Below is a small trained network, with its code and all its weights. Each question gives an input and a target symbol and asks what happens when units are switched off, that is, made to give their printed mean instead of their output.

import numpy as np


def w(rows, s, z=0):
    codes = np.array(rows[::2]) - 128.0
    scale = np.full(codes.shape[1], s)
    scale[-1] = z or s
    return codes * scale


def f(y):
    return np.maximum(y, 0)


def softmax(a):
    e = np.exp(a - a.max(-1, keepdims=True))
    return e / e.sum(-1, keepdims=True)


def log_softmax(a):
    a = a - a.max(-1, keepdims=True)
    return a - np.log(np.exp(a).sum(-1, keepdims=True))


def net(x, mask):
    ids = ['βγδεζηθλμξπστφψω'.index(c) for c in x.split()]
    T = len(ids)
    res = E[ids] + P[:T]
    q, k, v = (res @ M[0].T for M in (Q, K, V))
    z = softmax(np.where(np.tri(T) > 0, q @ k.T / 4**0.5, -1e9)) @ v
    res = res + np.where(mask[0], z, O[0][:, -1]) @ O[0][:, :-1]
    y = f(res @ A[0][:, :-1].T + A[0][:, -1])
    res = res + np.where(mask[1:13], y, B[0][:, -1]) @ B[0][:, :-1]
    return log_softmax(res[-1] @ U[:, :-1].T + U[:, -1])


Q, K, V, O, A, B = {}, {}, {}, {}, {}, {}
E = w([
[133,173,162],'β',
[110,170,175],'γ',
[145,89,116],'δ',
[90,166,207],'ε',
[150,130,129],'ζ',
[130,202,145],'η',
[133,139,151],'θ',
[136,163,168],'λ',
[144,82,103],'μ',
[148,171,149],'ξ',
[153,144,119],'π',
[162,92,196],'σ',
[147,113,121],'τ',
[136,251,146],'φ',
[157,163,134],'ψ',
[125,191,173],'ω',
],0.023)
P = w([
[138,60,84],'0',
[160,94,208],'1',
[73,140,61],'2',
[180,76,225],'3',
[62,155,54],'4',
[174,172,249],'5',
[33,167,95],'6',
[196,201,254],'7',
[33,193,116],'8',
],0.0094)
Q[0] = w([
[160,73,255],'h1',
[82,209,193],'h1',
[223,125,142],'h1',
[159,121,129],'h1',
],0.0087)
K[0] = w([
[177,96,39],'h1',
[84,169,103],'h1',
[254,124,47],'h1',
[87,251,179],'h1',
],0.0072)
V[0] = w([
[150,26,113],'h1',
[214,132,2],'h1',
[101,138,137],'h1',
[196,73,146],'h1',
],0.013)
O[0] = w([
[158,111,129,4],'h1',
[240,255,4,8],'h1',
[46,133,130,130],'h1',
[210,144,222,154],'h1',
],0.0083,0.0027)
A[0] = w([
[105,140,159,45],'n1',
[99,184,164,171],'n2',
[65,134,36,97],'n3',
[179,144,128,255],'n4',
[152,147,119,67],'n5',
[134,93,8,105],'n6',
[75,163,165,105],'n7',
[57,118,124,59],'n8',
[170,79,76,87],'n9',
[162,138,215,69],'n10',
[147,157,203,61],'n11',
[136,172,133,8],'n12',
],0.016,0.0068)
B[0] = w([
[122,162,91,166],'n1',
[129,94,152,249],'n2',
[70,164,74,156],'n3',
[65,178,166,236],'n4',
[161,140,123,146],'n5',
[125,10,81,145],'n6',
[144,122,121,234],'n7',
[134,109,106,205],'n8',
[164,112,101,150],'n9',
[137,114,83,233],'n10',
[179,68,87,220],'n11',
[160,112,110,144],'n12',
],0.011,0.012)
U = w([
[135,129,146,52],'β',
[106,117,124,102],'γ',
[167,106,85,55],'δ',
[90,85,175,86],'ε',
[164,158,92,72],'ζ',
[117,152,91,131],'η',
[155,110,147,57],'θ',
[159,87,183,68],'λ',
[160,101,52,35],'μ',
[102,248,206,118],'ξ',
[174,156,84,91],'π',
[159,113,200,254],'σ',
[158,144,69,46],'τ',
[113,152,66,220],'φ',
[193,205,84,91],'ψ',
[111,129,129,109],'ω',
],0.015,0.0084)

Each question gives the input, a string of symbols that net reads in full, and the target symbol t.
The units are the heads (4 rows each of Q, K, V and O) and the neurons (one row each of A and B). Each row of codes is followed by its name. A weight is (code - 128) times the scale printed after its matrix; where a second scale follows, it is the last column's (O, A, B and U).
mask holds one flag per unit, heads first, then neurons. A switched-off unit (its flag False) gives its mean, the last column of its rows in O or B, instead of its output. The means were averaged over made-up inputs and are rounded, as every weight is.
A unit's drop is (log p(t) with every unit on - log p(t) with that unit switched off) / (log p(t) with every unit on - log p(t) with every unit switched off).
The circuit of an input: a set's keep is (log p(t) with only the set's units on - log p(t) with every unit switched off) / (log p(t) with every unit on - log p(t) with every unit switched off). Starting from the 12 units with the biggest drops (on a tie, the unit counted first), units are removed one at a time, each time the one whose removal leaves the highest keep (on an exact tie, the one counted first), for as long as the keep stays at least 0.8.
circuit, biggest first: the units of the circuit, biggest drop first
k most important neurons: the k neurons with the biggest drops, biggest first
drop when u is switched off: that unit's drop, to one decimal
input μ ε ε ω, target ψ: 2 most important neurons -> [n10 n11]
input μ ψ μ φ, target ψ: 4 most important neurons -> [n11 n12 n10 n5]
input ζ δ θ ξ ξ ξ μ ε π, target ε: 2 most important neurons -> [n10 n11]
input λ δ ξ μ θ σ μ, target σ: circuit, biggest first -> [h1 n10]
input π ψ ξ, target ξ: circuit, biggest first -> [n11 n10 n8]
input ξ ξ μ ξ φ, target φ: 2 most important neurons -> [n3 n4]
input ξ ξ λ η μ ξ ε δ ζ, target ε: 2 most important neurons -> [n10 n11]
input μ μ ξ δ, target ψ: most important neuron -> [n2]
input φ π ξ σ ε, target ε: 2 most important neurons -> [n2 n10]
input μ ξ ξ ω, target ψ: drop when n4 is switched off -> 0.0
input ξ τ π ξ β σ φ, target φ: drop when h1 is switched off -> 1.5
input ξ ξ ε, target ε: drop when h1 is switched off -> 1.1
input ξ μ μ μ ξ ξ, target ψ: drop when h1 is switched off -> 1.1
